Facts:
bitrom: Δ 915; ρ magrirun; τ d
bodruk: Δ 996; Φ siros; ρ fuflem; τ a
bogrin: Δ 978; ρ flapega; τ d
boribo: Δ 996; ρ lobren; τ c
botar: Δ 978; Φ fisas; ρ kera; τ a
bradal: Δ 143; Φ mutrar; ρ saplil; τ a
brako: Δ 978; Φ teflomos; ρ dazetru; τ c
breplifi: Δ 978; ρ fadru; τ a
breton: Δ 996; ρ ninu; τ c
bribobro: Δ 915; Φ tradru; ρ petem; τ a
brolol: Δ 915; Φ saplil; ρ rimedos; τ c
brovar: Δ 996; Φ rimedos; τ b
brulik: Δ 978; Φ dulak; ρ sutim; τ b
datife: Δ 996; Φ vimorul; τ d
dazetru: Δ 143; ρ trilel; τ c
dedrom: Δ 670; ρ zipla; τ d
degevus: Δ 906; Φ plumagrom; τ a
depul: Δ 906; Φ pliple; ρ guvem; τ c
dibruplim: Δ 670; Φ kloluk; τ d
diske: Δ 978; Φ fibe; ρ fleklam; τ d
dofar: Δ 670; Φ depul; ρ tovis; τ d
drasto: Δ 996; τ d
drekas: Δ 915; Φ gratro; τ d
drido: Δ 143; ρ ledu; τ a
drudi: Δ 978; τ b
dulak: Δ 996; Φ drudi; τ c
fadru: Δ 670; ρ steruvim; τ a
famabrin: Δ 978; Φ dofar; ρ klelum; τ d
fegi: Δ 915; Φ brovar; τ b
fibe: Δ 915; Φ suzor; ρ trural; τ d
fipir: Δ 978; ρ gukan; τ c
fisas: Δ 915; ρ trestisek; τ b
flapega: Δ 915; ρ mesi; τ d
fleklam: Δ 915; Φ drekas; ρ greberu; τ d
flubru: Δ 978; Φ sinu; ρ sazar; τ b
fosem: Δ 670; ρ triplal; τ a
fuflem: Δ 978; Φ brolol; ρ lukar; τ d
gaskol: Δ 915; Φ bradal; ρ tremuk; τ b
gemebros: Δ 978; ρ stuti; τ d
gidin: Δ 915; ρ vudor; τ c
gizis: Δ 996; Φ plasto; ρ tagrus; τ c
gople: Δ 906; ρ plasto; τ c
govus: Δ 915; ρ fipir; τ b
grasok: Δ 906; Φ stuti; ρ klestok; τ d
gratro: Δ 906; Φ zipla; ρ mupluras; τ b
greberu: Δ 670; Φ gaskol; ρ moklas; τ a
grevan: Δ 978; Φ plegren; ρ grubul; τ b
grofasto: Δ 978; Φ naze; τ a
grosum: Δ 996; Φ skeplu; τ a
grubul: Δ 906; Φ grofasto; ρ tasen; τ a
gufli: Δ 670; ρ teflomos; τ a
gukan: Δ 670; ρ nastuk; τ d
gutrafa: Δ 915; τ b
guvem: Δ 978; ρ gaskol; τ b
guze: Δ 996; Φ siklun; ρ trigre; τ c
kera: Δ 143; τ d
kifik: Δ 906; Φ fleklam; ρ diske; τ d
kina: Δ 996; Φ sisul; ρ vodre; τ b
kiskol: Δ 915; ρ suzor; τ a
kledo: Δ 915; Φ grasok; ρ fibe; τ d
klelum: Δ 996; Φ luflope; ρ stati; τ d
klestok: Δ 978; τ b
kloluk: Δ 978; ρ siros; τ a
klubatris: Δ 143; ρ breton; τ d
kozur: Δ 906; Φ selatur; ρ drido; τ d
kurabrum: Δ 906; ρ plubrubrul; τ b
ledo: Δ 978; Φ subor; τ b
ledu: Δ 915; Φ greberu; ρ plegren; τ d
lobren: Δ 670; Φ pubro; ρ govus; τ a
lolu: Δ 906; ρ kozur; τ b
luflope: Δ 915; ρ boribo; τ b
lukar: Δ 143; Φ sape; ρ bradal; τ c
lumir: Δ 906; Φ klelum; ρ gidin; τ c
magrirun: Δ 996; ρ depul; τ d
mesi: Δ 978; Φ fegi; τ b
miba: Δ 978; ρ tuflak; τ c
mibo: Δ 670; τ b
mige: Δ 978; ρ skapil; τ b
moklas: Δ 906; ρ kiskol; τ a
mosok: Δ 978; ρ radri; τ c
mula: Δ 670; ρ flubru; τ c
mupluras: Δ 978; ρ bribobro; τ c
mutrar: Δ 143; Φ dibruplim; ρ brako; τ d
nastuk: Δ 915; ρ gratro; τ c
naze: Δ 996; Φ kledo; τ b
nibra: Δ 906; Φ tuflak; ρ mula; τ c
ninu: Δ 915; ρ zutu; τ a
paskon: Δ 670; ρ nibra; τ a
peskam: Δ 906; Φ petem; ρ tuvem; τ a
petem: Δ 906; Φ sozas; ρ tisasim; τ d
plasto: Δ 978; Φ govus; ρ dibruplim; τ a
plebo: Δ 906; ρ klubatris; τ b
plegren: Δ 906; Φ tagrus; τ b
plenon: Δ 915; Φ vodre; τ a
plineflal: Δ 906; ρ bodruk; τ b
pliple: Δ 670; Φ klubatris; ρ lumir; τ c
plubrubrul: Δ 670; ρ brulik; τ a
plumagrom: Δ 670; Φ rifledro; ρ sisul; τ a
pubro: Δ 906; Φ mesi; ρ trarun; τ c
radri: Δ 915; ρ zezi; τ d
rifledro: Δ 915; Φ sazar; τ c
rimedos: Δ 978; τ c
rufes: Δ 906; ρ guze; τ a
sape: Δ 670; Φ zezi; ρ gemebros; τ d
saplil: Δ 915; Φ vudor; ρ treste; τ c
sazar: Δ 978; Φ zutu; τ a
sebil: Δ 978; Φ gizis; ρ gutrafa; τ b
selatur: Δ 670; Φ peskam; ρ datife; τ a
sidrik: Δ 996; Φ bribobro; ρ vitris; τ d
siklun: Δ 915; Φ ledu; ρ skeplu; τ a
sinu: Δ 143; Φ brulik; τ b
siros: Δ 906; Φ skoske; ρ sidrik; τ a
sisul: Δ 978; Φ drasto; ρ rufes; τ d
skapil: Δ 906; ρ selatur; τ b
skegro: Δ 978; ρ naze; τ c
skeplu: Δ 978; Φ steruvim; ρ gople; τ b
skiklil: Δ 915; ρ plineflal; τ c
skofu: Δ 978; Φ trigre; τ b
skoske: Δ 915; Φ stabu; ρ mige; τ a
sozas: Δ 670; Φ kina; ρ sape; τ b
stabu: Δ 915; Φ treste; τ a
stati: Δ 915; Φ lobren; ρ grevan; τ a
steruvim: Δ 915; ρ mutrar; τ a
stivon: Δ 915; ρ lolu; τ b
stuti: Δ 996; Φ flapega; ρ skegro; τ d
subor: Δ 978; ρ suku; τ d
suku: Δ 915; Φ grubul; ρ dedrom; τ b
sutim: Δ 670; ρ tradru; τ d
suzor: Δ 906; Φ sebil; ρ bitrom; τ c
tagrus: Δ 996; ρ zekla; τ a
tasen: Δ 978; ρ mosok; τ a
teflomos: Δ 915; Φ famabrin; τ c
tisasim: Δ 906; Φ brako; ρ stivon; τ a
tostu: Δ 143; ρ luflope; τ b
tovis: Δ 915; Φ guze; ρ bogrin; τ a
tradru: Δ 978; ρ grasok; τ b
trarun: Δ 670; Φ suku; ρ kloluk; τ d
tremuk: Δ 670; Φ tupus; ρ miba; τ b
treste: Δ 978; ρ pubro; τ b
trestisek: Δ 670; Φ gemebros; ρ gizis; τ c
trigre: Δ 143; τ c
trilel: Δ 670; ρ famabrin; τ b
triplal: Δ 978; ρ siklun; τ d
trorol: Δ 906; ρ sinu; τ a
trural: Δ 143; Φ mibo; ρ kina; τ a
tuflak: Δ 996; Φ kozur; ρ botar; τ b
tupus: Δ 143; Φ degevus; ρ sebil; τ c
tuvem: Δ 978; ρ breplifi; τ a
viban: Δ 978; Φ datife; τ b
vimorul: Δ 670; Φ flubru; τ c
vitris: Δ 978; Φ skofu; ρ sozas; τ d
vodre: Δ 996; Φ bodruk; ρ rifledro; τ d
vudor: Δ 143; Φ kifik; ρ dofar; τ a
zekla: Δ 906; ρ gufli; τ c
zezi: Δ 915; ρ skiklil; τ a
zipla: Δ 906; Φ trural; ρ fisas; τ b
zutu: Δ 915; Φ plenon; ρ pliple; τ b

Known rows:
[ -4  -1   4   3 -11   2   3   0  -6   6   2   9   1   8   2   8  -1   2
   1  -1   2   1   5   1   1  -4   4   8] : brulik
[-1  0  1  0 -4  2  5  1 -1  3 -2 -3 -2 -4 -1 -1  5 -3  1  1 -3  1  5  1
  0 -3  2 -5] : tostu
[ 7  6 -6 -2  8 -3  2 -1  8 -8  0 -4 -1 -4 -4  1 -2 -6  2  7 -3 -1 -8 -3
  0  5 -4 -3] : vimorul
[-4 16 -3  5  1  2  4  1 13 -7 -3  3 -3 13  7  3 -5 -1 -5  5 -5  3  8 -2
  2 -8  4  3] : teflomos
[ 11   6  -1  -6  -9  -2 -24  -2   0   8   8  -3  -1 -14  19  10  19  -1
   2  14   9  -2   2  -2 -11  -1 -15   3] : saplil
[  8  -2   3  -4 -21   0 -22   4   0  15  13   0   4  -8  16   5   4  25
   1   5  12  -1  10   0  -9   2 -11  20] : fuflem
[-8 -3  5  1 -9 -1  2  3 -8  5 -3 11  0 10  5 10  1 -9  2 -5  3 -3  3  1
 -1 -6 -1  7] : drudi
[  1   0   1   4   4  -9  11  -6  11  -2   2  -2  -3  -1  -4  -2   4 -12
   5   9   1  -5  -5  -3   8  -6  -1   0] : boribo
[ 1  1  1 -1 -3  2  3  0  1  1  0  1  0  0 -1  2  0  1  1  2 -1  3  1  0
  0 -1  1  1] : gutrafa
[ 2 -7 -4  4  4 -5  1  3  9 -6 -4 -1  1 -1  1 -3 -4 -5  4  2  2  4  2 -1
  1  7 -1  0] : vodre
[  2   1   6  -4 -11  -4 -29  -1  -4   8  -5   8   0   7  27  15  16 -15
   1   6  12   1  14   4  -8  -9 -16   3] : treste
[  6  -8   0  -5   7  -1 -11  -1  -1   2  -4  -8   3   6 -13  -4  -2  -8
   7  -1  -8   3   4   5   8  -9   0 -19] : plegren
[  4   4  -2  -4  12  -1  -2  -4   1  -7  -2  -5   2  -3   0  -9   1  -4
  -3   4   0   2 -10   1   1   6  -1  -6] : fosem
[  0 -11  -1   2   6  -8   1   3   3  -8  -7   2  -2   0   3   2   1 -16
   2  -5   3   0  -2  -2  -4   7  -7   1] : drasto
[ 6  5 -5 -4  9 -3  0 -1  6 -7 -1 -6 -2 -1 -4  1 -1 -7  2  6 -2  0 -7 -1
  0  4 -3 -4] : mula
[-1  3 -3 -1  0  3 -1  0  4 -1  4 -4 -1  0 -3  2  5  0  2  4 -6 -1  5 -4
 -2 -7  4 -8] : tupus
[  5   4  -2  -2  13  -2  -1  -4   1  -5  -4  -6   3  -3  -1 -10   0  -4
  -3   6   0   1  -8   0   2   6  -2  -7] : paskon

Rows:
No name comes twice in this set of rows, the named rows included.
[ 24   6  -3  -2   3  -7 -30  -1   8   0   2 -13   3 -17  17   2  14   7
   4  17  10  10   6   1   0  11 -12  -5] | trarun
[ 0  7 -2  4 -1  6  5 -6 -2  0  5  2  4 -8  0 -4  3 16 -4  3  2  4 -5 -1
  3  7 11  4] | tovis
[  2  19  -8   4  14   1   6   1  14 -17  -8  -2  -3  11   1   0  -8  -9
  -5   6  -7   7   1  -4   3   1   5  -6] | pliple
[  7  -8  -2   3   3  -7 -10   0   1  -6  -1  -2   2  -7   8   0  10  -8
   6   2   6   7   3  -1  -1   8  -5   0] | stuti
[ -2   7   6   2  -9  -2 -25  -6 -13   8  -2  11   3  -2  31  14  18  -9
  -5   6  16   2   4   4 -11  -7 -12   4] | kloluk
[ 16   4  -2   3  10  -8  -5   4   2  -9  -2 -14 -10 -11  16  11  16   4
  -1  -1  12   7  -2   0   0  12  -9  -1] | sape
[  4   8   0  -6  -3   2 -21  -3  -2   8   1  -2   0 -16  26  -4  18   2
  -8   9   7  -1   5   0 -12  -3 -15  -2] | bradal
[ 3  6  0  3  2  2  8 -5  1 -4  6 -3 -2 -6  6 -9  8 13 -4  7  3  3 -8 -2
  0 13  4  9] | grosum
[  5   0  -2  -7   8  -6   4   1  -7  -4  -8  -1  -2  -9  -4   3   2 -23
   3   0   0  -3 -11   0  -5  10 -10  -1] | mibo
[-10  -7  -4 -14  -5   7  11   9  11   4   5  -6  -2   7 -11 -12 -14   4
  -3  -5 -16 -18  -1  -6 -12  -6  -5  11] | dazetru
[ -5 -11   5   2  -4   9 -11  -2 -10   2  11   1   5  20  -5   1   6  21
   0  -6   3   6   3   5   6  -4  15   1] | botar
[-2  1 -4  3  0  1  2 -2  1 -3  1  2  0  3 -5  7  2 -5  3  0 -3  2 -1 -3
  0  1  7 -3] | gidin
[ 15  14  -3  -7   2  -3 -31   0   3   4   2  -9  -1 -12  18  10  17  -3
   1  12   5   1   6   0  -6  -4 -14 -10] | pubro
[ -9   6  -4   8   5   0   7   5   9  -7 -12   4  -5   6  10   2  -6 -10
  -7 -11  -2   3  14  -2  -1  -6   0  -7] | klubatris
[ -7  -8   3 -16  -5   9   2   6   7   6   9  -7   3   7  -6 -27 -17  23
  -8   1 -11 -14  -3  -2  -6   0  -5  18] | stati

The same things again, as new rows of numbers:
Known rows:
[ -9  -2   5   2  10  -3   4 -13  -2   7   8   2  -3  -2   2  -7  -7  -6
   6  -1  -3  -8   4   3  12   9   9] : drudi
[-39 -23   4   1  -9   3   7   4  11 -11  11   5  40  26  31  -5   8  -5
   3  -1  15   1   5  -8   4 -13  -2] : plineflal
[-39 -17 -16  -3  14 -11 -11  -4   6  -2   7 -11  -6 -12  12 -11  -9   1
  -5   6  19 -10  12 -21   0 -10   5] : grevan
[ 16   6   9  -6  -4  15   1  -3  -5  -7  -1   7   2  13   0   2   7   3
  -2  -9   4 -10   3  14   8  12 -15] : govus
[-25 -11  -7  -2   9 -24 -26  10 -10  -3  12   2 -39  -1  -4  -2  -2  11
 -22   2  21   1  17 -12  12  -2 -16] : trilel
[ 12   0  -4   2  -9   9  -8   7  -2  -7 -13  10   5  -5   3  -2   1   2
  -6   0   5   1  -7   4  -7 -16  -9] : skoske
[  9   3   0  -8   6   0   2  -7   9  -3 -20   1   3 -11  -4  -3  -5  -1
  -4   6  -5 -10  -4  -9 -13   8   1] : gizis
[-3  1  0 -4 -4  3  5 -4 -6  1  7  5  5 11  4  4  4  0  3 -8  6  2  2 12
 17  1 -8] : kurabrum
[ -3   2  -7  -1  10   4   6 -13   2   8  11  -6   5 -11   0  -5  -7  -2
   6   3  -3  -7   0  -4  -3   3  11] : flubru
[ 12  -2  -3  11  -6  11 -14   8  -6  -2  -3   6  -6  -5  -1  -8  -3   1
   0   4   0  -1  -2   0  -9 -18   0] : plumagrom
[ 16   1   8   1  -7  10  -4   8   0  -8 -11  14  -5   6   1   3   6   0
 -11 -11   4  -5   0  19   6   2  -5] : kiskol
[-10  -2   5   8 -11 -12  12  14  -2  10  23   3  29  18  -2   8   4  -2
  12  20 -22  25 -11 -25 -19  -8  -1] : trarun
[  2   1  12   2  -3   2  -4   3  -9  -2   7  -8 -11  14  -5   0   6   3
  10  -3  -4  -2   9   0   2  11  -6] : dedrom
[-26 -14  10   7   0 -12  15  -4   4  12  20  19  34  15  13 -10  -7 -12
  14  13 -17  11  -6 -14   2  -2  13] : treste
[  4   6   0   1   3   2   1   5  -9  -8   6 -19   0   6  -3   6   7  10
   7   1  -9   2   6  -5 -13   1  -3] : dibruplim
[11  6 -5 -5 -5  7  1  4  3 -7 -8 -4  4  6 -2  6  7  5 -8 -1  3  2 -5  4
 -9 -2 -9] : teflomos
[  4  -1   1  -3   1   3  -7 -15  -5   0 -23   0   8 -13  -6 -16  -9   1
  21   9  -9 -10  -1 -21 -10   0 -12] : vodre

Rows:
No name comes twice in this set of rows, the named rows included.
[-20 -14 -15  -4  -1 -14 -19  16   7 -18 -11   3 -11  -7   9   2   2   8
 -28  -1  29  -1   7 -12  -5 -20 -10] | stati
[  7  -1  13  -5   6  -3   1  -9   5  -5 -21  11  -4  -1  -3  -8  -4  -2
  -2   1  -5 -12   0   0   0  18   0] | breton
[-21   0 -21   0  21 -35 -17   9 -19  -3   9 -24 -41 -14 -14   6  -3  21
 -11   4   8  12  17 -13   2  -7  -7] | mutrar
[ 14   3  15  -5   5   5   2 -12   5  -5 -24   8  -6   0  -4  -7  -3  -3
  -1  -3  -4 -17   1   8   2  19   0] | boribo
[  7   7  -1   0  -1   8  -2   2  -4  -2   8 -20  -3   3  -4   5   7   5
   9   1  -3  -2   4  -7 -11   5  -4] | dofar
[  5  -5  -6  11   2   8  -9 -10  -4   6 -10   5   0 -23   1 -18 -14  -7
  10   4  -7  -4  -4   0   0 -18  13] | sazar
[ -2  -3  13  -8   1 -11   1 -10   3   0 -15   5   2   1  -5  -4  -1   0
   8   0  -8 -10   5 -13   1  22  -6] | drasto
[-39 -18   2   3  -3  -1  13  -2  15  -1  11 -13  37   7  22 -10  -3 -10
  22  13  -4   2   1 -31 -14  -8  18] | fuflem
[  3   4   2 -11   4  -6   4 -11   5  -2 -15  -6  11  -9  -5  -1  -2   3
   6   6  -6  -9   1 -18 -12  12  -6] | datife
[-26 -10  -8   5  10 -30 -26  10  -8   1   4  -6 -52  -3  -9  -2  -6   7
 -21   1  18   7  16  -6  15  -3  -3] | dazetru

Now the same things, written a new way:
Known rows:
[ -2   0  -9   7 -22  19  -6   9  -7  -6  11  13  10   9   5   9   8 -10
  16  14  14  -9   1   0  -1 -12   0  -9  11  -1  12  -2  -2  15] : triplal
[ -4  -2  -4  15 -23  14  -7   4  -2 -15   4   5  13   1   4   8   7  -8
  14   9   8 -11   8  -2  -9  -4  -5  -5   9   9  11 -11   7  13] : kurabrum
[ -3  -6  -8   8 -27  23   4   6  -4 -18   6  23  26   1   4   7   7 -21
  11   1  12  -4   1  -6   7 -14   5  -4  10   2  15  -4  -6  17] : breton
[ -2   0  -2  17 -24  12  -4   4  -4 -23  -3   2  20   9   2  12   4 -13
  20   4   8  -9  14   1  -7 -11   2 -11  15   6  14  -5  11  11] : nibra
[ -7  -3 -12   6 -25  19  -6   9  -5  -5  14  14  12   7   6   6   8 -11
  12  15  15  -8   0  -2   0 -10  -4  -9  13  -1  13  -5  -5  14] : sisul
[ -6  -1  -8  15 -24  16   0   0  -6 -12   8  10  24   9   5   9   5 -12
  14   8  12  -7   1  -4  -6  -9  -1 -13  10   0  17  -7   4  14] : pliple
[ -2   1 -13  19 -17  14   0  30  10  -4  16  -2   4  -6   0   0  13  -2
   2   7   9   7  19   6   1 -22   9   5   1  -5   6   5  -3   1] : grevan
[ -3  -1 -10   6 -27  19  -6   6  -4 -10   9  13  11   6   3   6   9 -12
  16  13  14  -8   5   0  -3 -10  -2  -9  14   2  11  -6  -2  15] : kledo
[ -5 -11   7  20 -44   6 -22   2 -20   0   5   9  20   3   0  16  27 -14
  26  13  12 -20   3  -8  -9   1  -6   5  10  36   7  -1  14  37] : siros
[  0 -11   0  16 -40  14 -10  21  -8  -1  11  20  17 -12  -3   8  30 -15
  12   7  12  -2   8  -4   7 -12   9  18   3  25   3   7  -6  33] : bodruk
[  2  -4  -3   5 -31  18   4   7  -6 -11   4  28  18  -5  -7   8  20  -7
  15   4  18  -7  -6   3   5  -6  12   4   3   6   8  -6  -8  33] : vodre
[ -8  -1 -28  -2 -22  29  -3   6  14 -23   5  15  10   4 -14  10  13  16
  29   0  19 -17   8   5  -8  -4   4  -6  10   6  13  -1   2  22] : ledo
[ -5  -1 -15   6 -22  23  -6   8   1 -11   9  14  11   4   0   9   9  -4
  15   6  14 -10   2  -4  -3 -10   0  -8   9   4  11  -2   1  16] : sebil
[ -1   5 -13  20 -16  12   3  26   9  -3  20   0   2  -2   2  -3  11  -5
   1  13  11   8  16  11  -2 -23  10   1   3 -13   7   0  -9   3] : famabrin
[ -6  -2  -9  11 -25  11  -5   7  -3 -16   1   5  10   9   3   7   5 -14
  14  12  13 -12   8   2  -8  -6  -5  -8  15   6  14 -13  -2   9] : kifik
[  1  -1  -6   4 -17  20  -4   1  -3 -13   6  14  11   1   5   9  -1  -9
  12   5  11 -16  -6  -6   1  -6  -3 -13   5   1  18  -6   3  14] : kiskol
[ 13  -2  -2  10 -21  17  -9  13 -17 -20   1  16  24  -1   5  14   3   5
   8  14  11  -5 -10  -5   2   6   7 -11   7  -4  16 -11  18  11] : tremuk

Rows:
No name comes twice in this set of rows, the named rows included.
[  0 -12  -8  -2 -45  22 -21   7 -13 -13   1  32  24   5   2  10  18 -26
  21  12  15  -9  12  -7   8  -9   0   0  29  27   5   2  -4  27] | sidrik
[ -8 -12   0  21 -46  15 -21   8 -17  12  14  18  21   5   0  18  34 -13
  24  13  15 -12  -1 -10  -3  -7  -1   7  12  31   4   8   6  38] | treste
[  4   1   0   6 -14  13  -1  -6  -6 -23  -5   8  11   4   6  14  -6 -11
  14   4   9 -23  -4  -5  -4   1  -6 -18   6   3  17 -13   8  12] | tisasim
[  1   4  -3   0 -25  23  -5   4  13 -12  12  21  10  -8   3  -2   7 -18
  17   6  -3  -8   3 -10   7 -15  -3 -12  14   5  14  -1  -1  18] | trural
[  2   4   0   9 -18  12  -3  -3  -7 -21  -2   9  13  10   4   8   0 -14
  18  10  10 -14   2   2  -6  -4  -4 -18  13   0  12 -13   6  11] | kozur
[ -7  -5 -12  21 -38  14  -9  25   1  -5  13   5  22   1   2   5  19 -12
  12  13   7   6  21  -2  -4 -19   3   4  16   9   8   3   2  13] | skiklil
[  1   1  -8  14 -16  14   0  13   3  -9  13   0   6  -4   5   1   4  -5
   5   8  10  -4   9   2  -5 -12   1  -3  -1   2  12  -4   1   5] | fadru
[ 12  -3  -7  10 -26  16 -12  17 -14 -14   8  14  21  -6   3   9   8   9
   9  17  10  -4  -4  -5   0   4   5  -3   5   1  14  -9  16  15] | plumagrom
[  4   4   0  11 -22  17  -7  -9   8 -17   9   7  15   2   5   1   6 -15
  18  11   0  -7   8  -7  -7  -8  -8 -13  10   4  11  -8  10  11] | zipla
[ -4  -5 -11   5 -34  19 -16   7 -12  -2  12  19  17  10   7   9  15 -15
  19  17  15 -11   2  -7  -2  -9  -5  -8  20  11  12  -2   1  22] | gemebros
[ -9   2 -25   5 -28  22  -1  -2  19 -29   1   7  12   1 -15   4  12  16
  30   1  14 -20  12   6 -18   6  -2  -2  10  10  14 -14   6  24] | plegren
[ -5  -1  -2  18 -25  12   0   4  -8 -18   0   4  24   8   6  11   3 -11
  16   8   9 -10   4  -2  -7  -6  -1 -12  13   2  18 -11   8  12] | lumir
[ -5  -5 -13   5 -28  25   2   7   2 -14   9  23  14  -5   4   3   7 -18
   7   4  12  -8   0  -8   7 -10  -3  -1   9   6  12  -6 -10  16] | kina
[  1  -2 -28  -4 -29  28  -5  14   7 -20   9  19  15  -6 -18   8  18  31
  26   5  16 -15  -2   3  -7   7   9   1   5   6  14  -6  10  31] | sazar

